Here is a tiny trained network, its code and every weight. The questions are about switching its units off for an input and a target symbol, where a switched-off unit gives its printed mean instead of its output.

import numpy as np


def w(rows, s, z=0):
    codes = np.array(rows[::2]) - 128.0
    scale = np.full(codes.shape[1], s)
    scale[-1] = z or s
    return codes * scale


def norm(h):
    return h / np.sqrt((h * h).mean(-1, keepdims=True) + 1e-5)


def f(y):
    return np.maximum(y, 0)


def softmax(a):
    e = np.exp(a - a.max(-1, keepdims=True))
    return e / e.sum(-1, keepdims=True)


def log_softmax(a):
    a = a - a.max(-1, keepdims=True)
    return a - np.log(np.exp(a).sum(-1, keepdims=True))


def net(x, mask):
    ids = ['ΓΔΘΛΞΨαβεζημπτω'.index(c) for c in x.split()]
    T = len(ids)
    res = E[ids] + P[:T]
    q, k, v = (norm(res) @ M[0].T for M in (Q, K, V))
    z = softmax(np.where(np.tri(T) > 0, q @ k.T / 2**0.5, -1e9)) @ v
    res = res + np.where(mask[0], z, O[0][:, -1]) @ O[0][:, :-1]
    y = f(norm(res) @ A[0][:, :-1].T + A[0][:, -1])
    res = res + np.where(mask[1:13], y, B[0][:, -1]) @ B[0][:, :-1]
    return log_softmax(norm(res)[-1] @ U[:, :-1].T + U[:, -1])


Q, K, V, O, A, B = {}, {}, {}, {}, {}, {}
E = w([
[147,93,84,98,95,196,164,186,106,160,237],'Γ',
[92,103,137,114,94,120,167,113,181,164,249],'Δ',
[43,100,120,171,215,161,174,205,79,200,120],'Θ',
[83,128,133,81,132,145,89,147,217,192,193],'Λ',
[245,162,146,113,76,101,149,180,38,58,180],'Ξ',
[118,172,177,116,104,137,36,143,144,114,238],'Ψ',
[18,164,201,115,110,123,124,181,137,112,77],'α',
[123,222,136,112,230,79,118,77,167,51,117],'β',
[30,152,182,134,115,96,122,119,149,150,223],'ε',
[130,104,172,93,137,201,142,224,187,67,155],'ζ',
[79,162,117,27,63,139,154,182,185,160,46],'η',
[114,71,108,107,147,32,81,204,122,192,135],'μ',
[82,69,110,85,106,69,122,112,211,133,88],'π',
[137,88,96,91,130,196,58,137,71,104,139],'τ',
[177,79,164,176,76,100,61,120,76,218,116],'ω',
],0.02)
P = w([
[122,60,249,20,174,129,156,87,121,149,152],'0',
[115,83,191,48,153,114,135,102,116,135,148],'1',
[101,98,165,69,140,114,112,114,130,134,151],'2',
[98,109,143,87,128,115,101,126,134,127,156],'3',
[94,116,126,106,120,115,94,132,139,120,154],'4',
[91,121,112,124,113,118,95,138,143,114,152],'5',
[89,127,98,141,107,118,94,143,148,111,151],'6',
[88,132,84,158,100,118,98,149,148,106,146],'7',
[89,139,69,171,94,117,100,150,155,105,146],'8',
[94,141,60,188,92,121,99,159,163,95,144],'9',
[89,146,51,204,85,120,102,169,161,83,138],'10',
],0.018)
Q[0] = w([
[73,74,67,112,65,189,54,220,110,5,199],'h1',
[181,156,106,149,123,191,108,101,81,91,130],'h1',
],0.015)
K[0] = w([
[110,193,8,252,60,111,107,168,172,114,123],'h1',
[170,185,181,192,170,139,218,254,215,94,171],'h1',
],0.0098)
V[0] = w([
[28,255,131,41,169,156,221,68,203,34,151],'h1',
[111,155,172,222,234,16,134,199,88,170,215],'h1',
],0.0071)
O[0] = w([
[93,176,3,120,97,159,121,28,95,93,76,5],'h1',
[179,160,113,52,237,94,122,210,143,159,146,195],'h1',
],0.013,0.003)
A[0] = w([
[136,99,166,148,181,131,198,104,81,162,84,2],'n1',
[113,126,124,77,111,139,133,144,115,123,141,144],'n2',
[100,97,109,147,199,148,166,160,120,207,116,141],'n3',
[155,96,126,114,173,119,110,165,128,123,143,92],'n4',
[159,105,68,78,129,80,145,148,150,120,69,75],'n5',
[110,110,79,132,176,170,134,145,94,147,119,131],'n6',
[141,143,191,149,77,55,123,120,156,160,135,121],'n7',
[169,172,156,116,108,51,150,118,193,134,123,56],'n8',
[151,201,107,131,198,125,132,100,134,87,38,104],'n9',
[153,251,93,128,125,76,211,64,126,116,93,64],'n10',
[121,108,183,157,76,125,124,125,144,158,116,45],'n11',
[133,103,75,122,150,133,131,96,167,109,142,52],'n12',
],0.021,0.0075)
B[0] = w([
[89,200,68,91,74,54,97,165,116,162,75,149],'n1',
[145,148,104,190,117,119,124,174,134,142,124,213],'n2',
[93,75,71,168,112,127,114,189,182,75,81,248],'n3',
[127,154,117,84,111,124,159,36,105,130,109,237],'n4',
[23,104,93,175,89,77,45,101,110,198,129,156],'n5',
[145,138,178,143,127,117,165,179,173,138,144,205],'n6',
[201,145,97,171,129,143,112,57,154,190,80,211],'n7',
[42,114,158,129,107,118,73,208,1,76,129,153],'n8',
[152,83,185,132,176,121,224,93,94,118,116,159],'n9',
[124,219,193,79,94,186,53,150,96,122,184,151],'n10',
[199,103,143,182,179,71,110,142,104,147,130,198],'n11',
[159,137,131,78,172,145,105,84,91,124,119,160],'n12',
],0.018,0.012)
U = w([
[145,128,128,116,49,162,196,151,148,184,190,164],'Γ',
[117,186,109,168,208,164,158,166,107,166,152,99],'Δ',
[60,143,99,117,104,60,116,165,115,134,86,115],'Θ',
[215,169,84,124,167,175,117,196,128,105,106,1],'Λ',
[192,160,103,95,78,91,189,111,106,85,99,144],'Ξ',
[107,228,160,129,131,81,120,147,167,174,167,83],'Ψ',
[165,122,62,138,208,172,176,108,94,90,93,113],'α',
[104,153,156,122,196,148,123,82,109,80,90,221],'β',
[81,78,113,124,167,93,221,80,122,153,192,191],'ε',
[158,108,79,104,152,250,97,127,133,121,74,116],'ζ',
[50,98,95,169,91,106,121,13,125,99,120,104],'η',
[190,88,95,62,184,93,144,144,136,38,148,133],'μ',
[91,122,144,137,50,181,103,99,137,131,134,149],'π',
[138,76,207,150,98,82,84,157,143,97,184,126],'τ',
[204,154,135,165,121,127,161,69,190,159,79,135],'ω',
],0.015,0.0078)

Each question gives the input, a string of symbols that net reads in full, and the target symbol t.
The units are the heads (2 rows each of Q, K, V and O) and the neurons (one row each of A and B). Each row of codes is followed by its name. A weight is (code - 128) times the scale printed after its matrix; where a second scale follows, it is the last column's (O, A, B and U).
mask holds one flag per unit, heads first, then neurons. A switched-off unit (its flag False) gives its mean, the last column of its rows in O or B, instead of its output. The means were averaged over made-up inputs and are rounded, as every weight is.
A unit's drop is (log p(t) with every unit on - log p(t) with that unit switched off) / (log p(t) with every unit on - log p(t) with every unit switched off).
The circuit of an input: a set's keep is (log p(t) with only the set's units on - log p(t) with every unit switched off) / (log p(t) with every unit on - log p(t) with every unit switched off). Starting from the 12 units with the biggest drops (on a tie, the unit counted first), units are removed one at a time, each time the one whose removal leaves the highest keep (on an exact tie, the one counted first), for as long as the keep stays at least 0.8.
circuit, biggest first: the units of the circuit, biggest drop first
unit that matters most: the unit with the biggest drop
k most important neurons: the k neurons with the biggest drops, biggest first
drop when u is switched off: that unit's drop, to one decimal
input τ τ τ η Δ Ξ τ Θ Λ Λ ε, target Ψ: circuit, biggest first : [h1; n10]
input Δ τ Γ Δ α Γ τ π ζ Λ, target η: circuit, biggest first : [h1]
input Γ τ Δ α τ τ μ τ τ ω τ, target ω: 3 most important neurons : [n4; n7; n8]
input τ τ τ α Λ π ε Θ τ Θ, target τ: circuit, biggest first : [h1; n4]
input Λ π τ ζ μ μ τ ζ, target τ: 2 most important neurons : [n7; n4]
input α β μ α Λ, target Θ: 2 most important neurons : [n7; n8]
input ε τ μ Λ Θ τ Ξ τ, target Ξ: 2 most important neurons : [n4; n7]
input β ω τ, target ω: 2 most important neurons : [n4; n8]
input τ Θ ω τ ζ μ ζ ω τ Θ τ, target Θ: circuit, biggest first : [h1; n5; n7]
input τ Δ τ Θ β ε Δ Λ τ, target Λ: 4 most important neurons : [n6; n12; n4; n3]
input Θ ω Λ τ α τ, target α: 3 most important neurons : [n9; n12; n4]
input μ τ ω τ Θ Γ τ η Λ α, target π: 4 most important neurons : [n10; n11; n4; n12]
input τ π η τ Θ τ, target Θ: 3 most important neurons : [n5; n4; n7]
input Ξ α Ξ β Ψ τ τ μ ζ, target μ: 2 most important neurons : [n4; n5]
input α τ π π Δ, target η: unit that matters most : h1
input β τ ζ τ Γ Ψ Λ Γ μ τ τ, target τ: circuit, biggest first : [h1; n7]
input ω μ τ τ π μ η τ Θ ζ, target Θ: 2 most important neurons : [n5; n7]
input μ ζ τ τ, target τ: 2 most important neurons : [n7; n4]
input τ ω ζ η Γ ε Θ ω Λ Δ τ, target Δ: 4 most important neurons : [n6; n3; n5; n7]
input π τ α ε Θ τ τ Δ ω μ Λ, target τ: most important neuron : [n8]
input τ ε Θ, target Θ: drop when n1 is switched off : 0.9
input τ τ Δ τ, target Δ: drop when n3 is switched off : 0.4
input Λ μ π Θ τ τ Ψ, target Ψ: drop when n3 is switched off : 1.5
input τ ε τ Θ Ξ τ τ Λ, target ω: drop when h1 is switched off : 1.2
